Below are the code and all the weights of a small trained network. Each question names an input and a class and asks about switching units off, where a switched-off unit gives its printed mean instead of its output.

import numpy as np


def w(rows, s, z=0):
    codes = np.array(rows[::2]) - 128.0
    scale = np.full(codes.shape[1], s)
    scale[-1] = z or s
    return codes * scale


def norm(h):
    return h / np.sqrt((h * h).mean(-1, keepdims=True) + 1e-5)


def f(y):
    return np.maximum(y, 0)


def log_softmax(a):
    a = a - a.max(-1, keepdims=True)
    return a - np.log(np.exp(a).sum(-1, keepdims=True))


def net(x, mask):
    res = np.array(x, float).reshape(1, 4) / 4 @ E
    u = 0
    for l in range(2):
        y = f(norm(res) @ A[l][:, :-1].T + A[l][:, -1])
        res = res + np.where(mask[u : u + 11], y, B[l][:, -1]) @ B[l][:, :-1]
        u += 11
    return log_softmax(norm(res)[-1] @ U[:, :-1].T + U[:, -1])


A, B = {}, {}
E = w([
[182,70,20,115,51,44,162,47,131,239,161],'x0',
[118,82,214,135,176,15,188,48,153,103,66],'x1',
[130,241,153,171,200,61,78,106,163,181,227],'x2',
[190,110,169,103,132,220,137,72,255,116,143],'x3',
],0.0051)
A[0] = w([
[128,81,82,177,98,198,106,151,114,119,74,59],'0.n0',
[192,97,82,113,91,60,132,119,123,152,110,82],'0.n1',
[157,97,88,165,105,163,137,97,171,48,111,102],'0.n2',
[101,71,139,140,125,136,87,121,120,125,42,154],'0.n3',
[162,161,145,146,184,110,76,177,143,186,218,4],'0.n4',
[146,164,52,112,114,224,72,158,95,108,162,94],'0.n5',
[67,197,35,115,122,83,94,125,61,109,53,88],'0.n6',
[177,77,82,115,148,145,147,73,102,109,161,130],'0.n7',
[126,164,166,160,147,102,158,60,117,108,169,117],'0.n8',
[98,132,110,97,136,148,74,196,162,73,146,125],'0.n9',
[105,116,254,151,124,114,118,186,151,140,60,141],'0.n10',
],0.0055,0.0032)
B[0] = w([
[129,185,65,138,161,112,82,106,135,109,73,197],'0.n0',
[98,156,148,99,135,190,186,91,68,96,175,214],'0.n1',
[118,201,136,102,114,60,122,182,155,159,116,189],'0.n2',
[68,189,94,85,168,79,84,122,164,150,146,211],'0.n3',
[150,213,66,132,180,97,73,102,139,163,8,208],'0.n4',
[77,72,206,176,69,112,103,55,139,127,124,253],'0.n5',
[99,129,159,143,126,149,205,184,254,161,151,233],'0.n6',
[134,195,138,116,149,139,136,117,80,67,165,190],'0.n7',
[77,151,77,121,104,113,93,118,148,151,59,204],'0.n8',
[166,149,93,97,118,129,185,95,68,147,189,208],'0.n9',
[136,132,98,133,94,134,201,55,80,98,192,245],'0.n10',
],0.006,0.004)
A[1] = w([
[124,99,130,169,134,85,154,253,56,162,103,2],'1.n0',
[136,63,90,61,110,141,95,161,112,94,49,19],'1.n1',
[121,75,93,98,92,163,169,148,111,98,10,50],'1.n2',
[117,130,164,136,168,184,110,174,85,63,114,50],'1.n3',
[126,169,116,166,101,140,138,95,134,167,82,191],'1.n4',
[148,120,72,116,83,176,114,167,92,183,156,100],'1.n5',
[189,70,30,121,100,109,156,110,121,183,144,17],'1.n6',
[99,166,173,159,199,171,117,163,118,63,103,59],'1.n7',
[136,62,195,122,163,51,144,106,115,135,84,59],'1.n8',
[254,105,150,105,136,207,131,121,224,121,102,53],'1.n9',
[156,123,101,165,93,194,24,215,108,170,154,74],'1.n10',
],0.0086,0.0031)
B[1] = w([
[64,45,94,101,164,124,110,222,254,103,235,171],'1.n0',
[101,208,127,162,227,99,117,99,149,157,110,160],'1.n1',
[148,208,101,142,192,95,38,106,166,188,112,203],'1.n2',
[238,110,151,80,104,117,174,90,85,177,195,179],'1.n3',
[104,112,108,42,129,195,151,170,107,76,112,255],'1.n4',
[138,105,199,161,113,102,135,80,141,110,111,205],'1.n5',
[227,120,186,100,146,141,120,187,64,157,161,203],'1.n6',
[208,74,90,86,74,105,120,128,89,230,137,215],'1.n7',
[161,92,173,229,65,231,45,127,136,86,90,197],'1.n8',
[26,73,91,172,147,43,135,236,113,138,181,203],'1.n9',
[114,69,192,211,130,87,148,40,153,45,28,200],'1.n10',
],0.0077,0.0055)
U = w([
[236,106,150,47,97,120,180,108,26,190,196,164],'0',
[97,77,196,219,81,134,109,49,134,74,52,163],'1',
[116,244,69,107,235,82,43,108,165,193,82,121],'2',
[21,47,104,127,151,78,154,245,187,138,221,147],'3',
[58,175,93,51,106,223,219,142,113,70,140,135],'4',
[174,132,69,162,127,186,164,202,128,92,106,2],'5',
[154,126,79,145,135,176,156,190,119,88,113,9],'6',
],0.012,0.0064)

Each question gives the input, the list of numbers given to net, and the class t.
The units are the neurons (one row each of A and B). Each row of codes is followed by its name. A weight is (code - 128) times the scale printed after its matrix; where a second scale follows, it is the last column's (A, B and U).
mask holds one flag per neuron, layer by layer. A switched-off neuron (its flag False) gives its mean, the last column of its row in B, instead of its output. The means were averaged over made-up inputs and are rounded, as every weight is.
A unit's drop is (log p(t) with every unit on - log p(t) with that unit switched off) / (log p(t) with every unit on - log p(t) with every unit switched off).
The circuit of an input: a set's keep is (log p(t) with only the set's units on - log p(t) with every unit switched off) / (log p(t) with every unit on - log p(t) with every unit switched off). Starting from the 12 units with the biggest drops (on a tie, the unit counted first), units are removed one at a time, each time the one whose removal leaves the highest keep (on an exact tie, the one counted first), for as long as the keep stays at least 0.8.
units of the circuit, in order: the units of the circuit, biggest drop first
unit that matters most: the unit with the biggest drop
top k neurons: the k neurons with the biggest drops, biggest first
top k neurons in layer l: the k neurons of layer l with the biggest drops, biggest first
drop of u: that unit's drop, to one decimal
input [5,0,-3,6], class 3: unit that matters most : 1.n9
input [-8,-3,3,-7], class 0: top 2 neurons in layer 1 : 1.n3, 1.n7
input [-2,-4,-4,-5], class 3: top 2 neurons : 1.n0, 0.n6
input [5,-1,1,-7], class 3: top 2 neurons in layer 0 : 0.n6, 0.n10
input [1,3,-4,4], class 2: top 3 neurons in layer 0 : 0.n5, 0.n6, 0.n9
input [3,-7,-6,4], class 1: top 2 neurons : 1.n10, 1.n5
input [6,6,-3,-8], class 3: units of the circuit, in order : 1.n0, 0.n6
input [6,-5,-7,2], class 2: top 2 neurons in layer 1 : 1.n2, 1.n1
input [3,-6,0,7], class 3: top 2 neurons : 1.n9, 1.n8
input [-6,-7,2,-4], class 1: top 2 neurons in layer 1 : 1.n10, 1.n6
input [-7,6,4,7], class 0: top 2 neurons : 1.n7, 0.n6
input [-1,-8,-1,8], class 1: top 2 neurons : 1.n10, 0.n6
input [-8,-8,7,3], class 0: top 3 neurons in layer 1 : 1.n7, 1.n3, 1.n8
input [2,4,1,-3], class 1: units of the circuit, in order : 1.n8
input [0,-6,-7,3], class 2: top 2 neurons : 1.n2, 1.n1
input [-8,-5,-7,-4], class 0: top 2 neurons in layer 1 : 1.n3, 1.n7
input [-7,-5,2,-7], class 0: top 3 neurons in layer 1 : 1.n3, 1.n7, 1.n9
input [-6,-7,-5,5], class 1: top 2 neurons : 1.n10, 0.n1
input [1,8,7,-4], class 1: top 3 neurons : 1.n8, 1.n2, 0.n3
input [-1,-8,4,-5], class 1: units of the circuit, in order : 1.n10
input [-2,5,-3,-7], class 3: top 2 neurons in layer 0 : 0.n5, 0.n6
input [-6,2,4,-8], class 3: top 3 neurons in layer 0 : 0.n6, 0.n1, 0.n7
input [5,-6,-7,2], class 2: top 3 neurons : 1.n2, 1.n1, 0.n0
input [7,7,-8,6], class 2: top 3 neurons in layer 1 : 1.n2, 1.n1, 1.n10
input [-8,-8,-3,6], class 0: top 2 neurons : 1.n3, 1.n7
input [-7,4,7,3], class 0: top 2 neurons in layer 1 : 1.n7, 1.n2
input [0,-1,-5,-8], class 3: unit that matters most : 1.n0
input [0,-4,-6,-4], class 2: drop of 1.n2 : 0.3
input [-4,-7,1,-1], class 1: drop of 1.n10 : 0.6
